x = [-106.89, 12.28, 70.47, 97.01, 192.01, -126.33, -12.60]
What is the second entry from the right?
Answer: -126.33
What is the third smallest entry?
Answer: -12.60
What is the first entry from the left?
Answer: -106.89
What is the 3rd entry from the right?
Answer: 192.01
The 2nd entry from the left -> 12.28
What is the fourth-last entry?
Answer: 97.01

Read these off the row that follows.
1) Find the largest entry.
2) Find the entry just right of -6.12.
3) Find the entry just left of the largest entry.
[+1.98, +6.73, -5.98, -4.55, -6.12, -2.48]
1) +6.73
2) -2.48
3) +1.98

grid =
[[8 2 8 8 8 2 8 8]
 [3 7 3 3 3 7 3 5]
 [7 3 7 5 5 6 5 8]
 [7 4 7 6 7 4 7 8]
 [7 3 7 6 6 4 6 3]
 [7 4 6 8 8 2 8 9]
 [4 6 4 4 4 6 4 1]
 [7 3 7 5 5 5 5 5]]
The 2nd entry on the diagonal from the top-right corner is 3
Find the entry in the top-left corner.
A: 8
Find the fourth-last entry, reading row by row.
A: 5
Find the entry directly above the largest entry.
A: 3
Find the third entry, reading row by row.
A: 8
Find the entry in the top-right corner.
A: 8
The 3rd-last entry, reading row by row: 5
Find the last entry, reading row by row.
A: 5
Find the 3rd entry on the diagonal from the top-right corner.
A: 6
Find the bottom-left entry.
A: 7
Find the largest entry in the last column.
A: 9
The first entry of the largest entry's row is 7
Find the entry just left of 9.
A: 8
The smallest entry is 1
Find the smallest entry in the last row.
A: 3
The second-last entry, reading row by row: 5
Find the 3rd entry on the main diagonal.
A: 7

Read these off the matrix that follows.
1) Which number is the first entry on the main diagonal?
2) Which number is the bottom entry of the column that holds the smallest entry?
3) Which number is the entry just right of the smallest entry?
4) Which number is the entry in the bottom-left corner?
5) Which number is the largest entry in the last row?
6) Which number is the largest entry?
7) Which number is the 4th entry from the end, reading row by row?
8) Which number is the largest entry in the first row?
array([[ 0.17, -0.90,  1.56,  1.38, -1.89, -0.29,  1.45, -2.66],
       [-0.29,  1.58, -1.09, -5.46, -1.26,  7.66,  2.37,  0.61],
       [-0.57, -0.69, -0.69, -3.53, -0.99,  1.13, -0.30,  1.93],
       [ 0.91, -0.23, -0.07,  1.40, -0.53, -1.53,  1.24, -0.22],
       [ 0.61,  0.09, -2.70,  4.48,  0.91, -0.75,  0.83, -1.74],
       [ 0.79, -1.16,  0.51,  1.50, -0.82, -1.16,  1.69, -1.05],
       [ 0.81,  1.15, -1.03,  1.30, -0.07, -1.93,  0.65,  0.76],
       [-0.13,  1.66, -1.41, -5.57, -1.22,  7.68,  2.14,  0.55],
       [ 1.62,  0.68, -2.41,  1.33,  1.84, -3.37,  0.70,  3.52],
       [-0.28,  1.71, -1.27, -5.46, -1.24,  7.46,  2.13,  0.77],
       [ 0.17,  2.55, -1.44,  1.05, -0.24, -1.68,  0.04,  0.65],
       [ 0.14, -0.11, -1.78, -1.41,  0.17,  0.35, -0.08,  1.79],
       [-0.18,  1.62, -1.33, -5.49, -1.24,  7.50,  2.26,  0.68],
       [-0.73, -0.68, -0.28, -3.53, -1.21,  1.11, -0.34,  1.52]])
1) 0.17
2) -3.53
3) -1.22
4) -0.73
5) 1.52
6) 7.68
7) -1.21
8) 1.56

A = [+4.22 -0.44 -4.11 +0.48 +6.01 -2.64 -5.48 +0.59 -2.20 -2.78 +0.99]
The entry just left of the centre entry?
A: +6.01
The entry just left of -2.20?
A: +0.59
The entry just right of the centre entry?
A: -5.48
The entry just right of +4.22 is -0.44
The entry at the centre: -2.64
The entry just right of -2.78?
A: +0.99
The entry just left of -2.78: -2.20
The entry just left of the largest entry is +0.48

M =
array([[-0.11, +0.12, -0.10, -0.37, -0.58, +0.36, -1.13, -0.54, +0.25,
        -1.68, -0.37, +0.05, +0.29, +0.88, -1.78, -3.66],
       [-0.09, -0.91, -0.07, -0.97, -0.79, +0.26, -0.90, -0.69, +0.02,
        -1.66, -0.64, +0.03, +0.21, +1.86, -1.32, -2.48],
       [+0.08, +0.38, -0.15, +0.24, -0.44, +0.15, -0.56, -0.24, -0.10,
        -2.30, -2.05, +0.05, +0.30, +1.96, -2.20, -2.12],
       [-0.06, -0.04, -0.09, +0.24, -0.63, +0.14, -1.76, -1.23, +0.75,
        -5.44, -0.28, +0.12, +0.61, +0.18, -4.91, -5.91],
       [-0.07, -0.38, -0.06, +0.17, -0.77, +0.05, -1.37, -0.25, +0.79,
        -1.86, +0.47, +0.04, +0.48, +0.60, -2.23, -4.95],
       [-0.09, -0.20, -0.10, -0.29, -0.61, +0.26, -1.00, -0.80, -0.02,
        -1.76, -0.73, +0.02, +0.25, +1.84, -1.30, -2.85],
       [+0.20, -0.02, -0.13, +0.12, -0.15, +0.41, +0.93, +0.28, -0.33,
        +1.41, -1.31, +0.02, +0.54, +5.22, +0.92, +3.54],
       [+0.11, +0.26, -0.22, -0.31, -0.20, +0.11, -1.37, -0.19, +0.76,
        -5.45, -0.14, +0.39, +0.73, +0.23, -5.50, -5.35],
       [-0.07, -0.36, -0.15, +0.28, -0.25, +0.23, -1.15, -0.60, +0.27,
        -3.53, +0.06, +0.10, +0.30, +0.85, -3.42, -4.08],
       [-0.13, +0.35, -0.03, +0.07, -0.44, +0.54, -1.00, -0.27, +0.19,
        +2.41, -0.49, -0.02, +0.26, +1.87, +1.94, -3.07],
       [+0.03, -0.45, -0.16, +0.89, +0.72, +0.17, -0.59, -0.46, -0.14,
        -5.57, -1.57, +0.39, +1.03, +1.70, -5.36, -3.14],
       [+0.10, +0.09, -0.05, -0.77, -0.50, -0.03, -1.53, -0.24, +1.17,
        -4.43, +0.69, +0.22, +0.52, +0.18, -4.65, -5.63]])
Read off the smallest entry.
Answer: -5.91
The entry just right of the largest entry is +0.92
The largest entry is +5.22
The entry just left of the smallest entry -> -4.91
The entry just right of +1.87 -> +1.94
Read off the entry just right of -0.04.
Answer: -0.09

0.01,0.04,0.07,0.03,0.18,0.02,-0.08,-0.08,0.01,0.15,0.05
-0.07,-0.01,-0.21,-0.05,-0.17,-0.06,0.01,0.06,-0.01,-0.04,0.12
-0.05,0.01,-0.22,-0.02,-0.18,-0.05,-0.01,0.05,0.00,-0.07,0.10
Rows and columns are numbered from 0.
The entry at row 1, column 0: -0.07
Read off the bottom-right entry.
Answer: 0.10
Read off the entry directly below 0.04.
Answer: -0.01
Read off the entry at row 0, column 0.
Answer: 0.01
Read off the centre entry.
Answer: -0.06
The entry at row 2, column 1 -> 0.01
The top entry of the column that holds the smallest entry: 0.07
Read off the entry directly below -0.04.
Answer: -0.07
Read off the entry directly below the largest entry.
Answer: -0.17
Read off the entry in the bottom-left corner.
Answer: -0.05
The entry directly above 0.00 is -0.01
The entry just left of 0.12 is -0.04
The entry in row 0 and column 1 -> 0.04
The largest entry: 0.18
The entry directly below the centre entry: -0.05
Read off the entry just right of the centre entry.
Answer: 0.01
The bottom entry of the column that holds the largest entry: -0.18
Read off the entry in row 1 and column 2.
Answer: -0.21

Questions about the grid below. Rows and columns are numbered from 0.
1) Give the entry in row 2 and column 0.
2) Give the entry in the top-left corner.
3) Give the entry at row 1, column 0.
4) Give the entry directly above the centre entry.
5) Give the entry just right of 2.41.
6) Give the entry in the bottom-right corner.
7) Give the entry directly above the largest entry.
8) Give the entry at row 1, column 1.
array([[ 1.15,  4.06,  1.72,  3.03,  0.02, -1.38, -0.24, -0.97,  0.30],
       [-2.23,  4.02, -3.37,  2.41,  0.51,  0.93,  5.81, -2.49,  0.60],
       [ 1.26,  3.75,  1.87,  2.56,  0.28, -0.52,  0.27, -0.44, -0.34]])
1) 1.26
2) 1.15
3) -2.23
4) 0.02
5) 0.51
6) -0.34
7) -0.24
8) 4.02
